Below is a small trained network, with its code and all its weights. Each question gives an input and a class and asks what happens when units are switched off, that is, made to give their printed mean instead of their output.

import numpy as np


def w(rows, s, z=0):
    codes = np.array(rows[::2]) - 128.0
    scale = np.full(codes.shape[1], s)
    scale[-1] = z or s
    return codes * scale


def norm(h):
    return h / np.sqrt((h * h).mean(-1, keepdims=True) + 1e-5)


def f(y):
    return y / 2 * (1 + np.tanh(0.7978845608 * (y + 0.044715 * y**3)))


def log_softmax(a):
    a = a - a.max(-1, keepdims=True)
    return a - np.log(np.exp(a).sum(-1, keepdims=True))


def net(x, mask):
    res = np.array(x, float).reshape(1, 6) / 4 @ E
    u = 0
    for l in range(2):
        y = f(norm(res) @ A[l][:, :-1].T + A[l][:, -1])
        res = res + np.where(mask[u : u + 7], y, B[l][:, -1]) @ B[l][:, :-1]
        u += 7
    return log_softmax(norm(res)[-1] @ U[:, :-1].T + U[:, -1])


A, B = {}, {}
E = w([
[85,165,38,95,172,79,78,95],'x0',
[84,136,193,50,191,138,90,75],'x1',
[142,67,187,150,32,111,101,137],'x2',
[111,131,181,87,158,16,96,187],'x3',
[213,154,109,53,142,54,140,80],'x4',
[3,100,77,145,102,126,140,32],'x5',
],0.0055)
A[0] = w([
[95,90,162,184,142,124,90,102,10],'L0N0',
[81,125,116,163,131,254,117,83,7],'L0N1',
[150,150,115,149,59,133,165,114,67],'L0N2',
[61,105,185,121,106,94,91,143,24],'L0N3',
[145,111,177,89,78,105,134,69,34],'L0N4',
[196,179,143,118,102,162,142,196,163],'L0N5',
[180,94,245,61,161,152,80,115,29],'L0N6',
],0.0082,0.002)
B[0] = w([
[109,134,141,181,83,81,68,129,142],'L0N0',
[116,2,115,142,219,101,48,24,225],'L0N1',
[184,118,129,55,100,111,123,149,161],'L0N2',
[59,143,138,161,105,129,225,180,173],'L0N3',
[162,106,98,56,51,224,158,110,157],'L0N4',
[130,132,159,242,152,154,89,151,245],'L0N5',
[154,222,185,51,95,134,136,35,254],'L0N6',
],0.0095,0.004)
A[1] = w([
[58,69,60,150,82,77,96,98,166],'L1N0',
[51,88,215,111,87,95,145,175,167],'L1N1',
[104,2,132,135,71,208,163,131,152],'L1N2',
[108,123,111,49,229,126,106,164,43],'L1N3',
[109,164,149,75,193,85,79,89,6],'L1N4',
[164,186,193,100,96,168,112,134,17],'L1N5',
[136,195,154,103,243,140,116,157,157],'L1N6',
],0.0095,0.0027)
B[1] = w([
[107,115,142,122,121,205,135,22,254],'L1N0',
[103,179,70,158,107,71,116,229,196],'L1N1',
[195,191,67,147,231,164,165,83,224],'L1N2',
[43,37,6,128,118,147,127,88,173],'L1N3',
[155,23,139,81,168,152,79,45,199],'L1N4',
[111,134,139,54,2,72,90,130,209],'L1N5',
[88,113,61,77,161,202,252,98,230],'L1N6',
],0.0081,0.0056)
U = w([
[199,155,135,211,179,190,163,163,189],'0',
[109,22,112,107,179,171,105,2,199],'1',
[205,167,181,28,62,146,152,90,235],'2',
[88,175,214,135,65,91,105,200,51],'3',
[203,95,170,195,113,65,55,209,5],'4',
[67,134,78,91,152,126,188,188,102],'5',
[73,136,112,171,95,129,132,81,6],'6',
],0.016,0.003)

Each question gives the input, the list of numbers given to net, and the class t.
The units are the neurons (one row each of A and B). Each row of codes is followed by its name. A weight is (code - 128) times the scale printed after its matrix; where a second scale follows, it is the last column's (A, B and U).
mask holds one flag per neuron, layer by layer. A switched-off neuron (its flag False) gives its mean, the last column of its row in B, instead of its output. The means were averaged over made-up inputs and are rounded, as every weight is.
A unit's drop is (log p(t) with every unit on - log p(t) with that unit switched off) / (log p(t) with every unit on - log p(t) with every unit switched off).
The circuit of an input: a set's keep is (log p(t) with only the set's units on - log p(t) with every unit switched off) / (log p(t) with every unit on - log p(t) with every unit switched off). Starting from the 12 units with the biggest drops (on a tie, the unit counted first), units are removed one at a time, each time the one whose removal leaves the highest keep (on an exact tie, the one counted first), for as long as the keep stays at least 0.8.
units of the circuit, in order: the units of the circuit, biggest drop first
most important unit: the unit with the biggest drop
top k neurons: the k neurons with the biggest drops, biggest first
drop when u is switched off: that unit's drop, to one decimal
input [-8,-8,3,6,-3,6], class 0: most important unit -> L1N2
input [-8,2,4,-4,1,1], class 2: units of the circuit, in order -> [L0N6; L1N5]
input [4,6,1,8,0,5], class 5: units of the circuit, in order -> [L0N3; L1N1]
input [-8,0,-2,2,5,8], class 2: units of the circuit, in order -> [L0N4; L0N1]
input [8,-3,-3,-6,7,-2], class 5: units of the circuit, in order -> [L0N1; L1N0]
input [-8,1,-6,2,-2,-3], class 2: top 3 neurons -> [L0N6; L1N5; L1N6]
input [1,-7,0,4,-8,-4], class 4: top 2 neurons -> [L1N6; L1N0]
input [8,-4,4,4,0,-7], class 0: top 3 neurons -> [L1N5; L1N6; L0N0]
input [2,-3,1,-8,8,-6], class 0: top 2 neurons -> [L0N6; L0N5]
input [-4,-2,-7,0,8,4], class 5: units of the circuit, in order -> [L0N1; L0N6; L1N0]
input [3,0,-7,-7,6,-7], class 5: top 2 neurons -> [L1N6; L0N1]
input [5,6,6,6,-7,-7], class 3: top 2 neurons -> [L0N3; L1N1]
input [-6,-6,7,-1,-3,-4], class 4: top 4 neurons -> [L1N6; L1N0; L0N1; L0N2]
input [1,7,0,5,2,-4], class 2: units of the circuit, in order -> [L0N6]
input [-3,1,-1,7,-5,8], class 6: top 2 neurons -> [L1N0; L0N0]
input [-7,-8,-3,6,3,6], class 0: top 2 neurons -> [L0N6; L1N5]
input [-7,-7,5,1,-5,7], class 0: top 2 neurons -> [L1N2; L1N1]
input [3,0,3,7,5,4], class 6: top 2 neurons -> [L0N3; L0N1]
input [-1,-7,0,0,8,0], class 4: top 2 neurons -> [L0N6; L1N6]
input [-6,5,0,3,-3,4], class 3: most important unit -> L0N3
input [3,8,3,3,-4,-3], class 2: drop when L0N6 is switched off -> 1.2
input [3,1,-8,-8,8,-4], class 5: drop when L0N6 is switched off -> 0.3
input [5,-1,-7,-1,-5,-7], class 5: drop when L1N2 is switched off -> 0.2
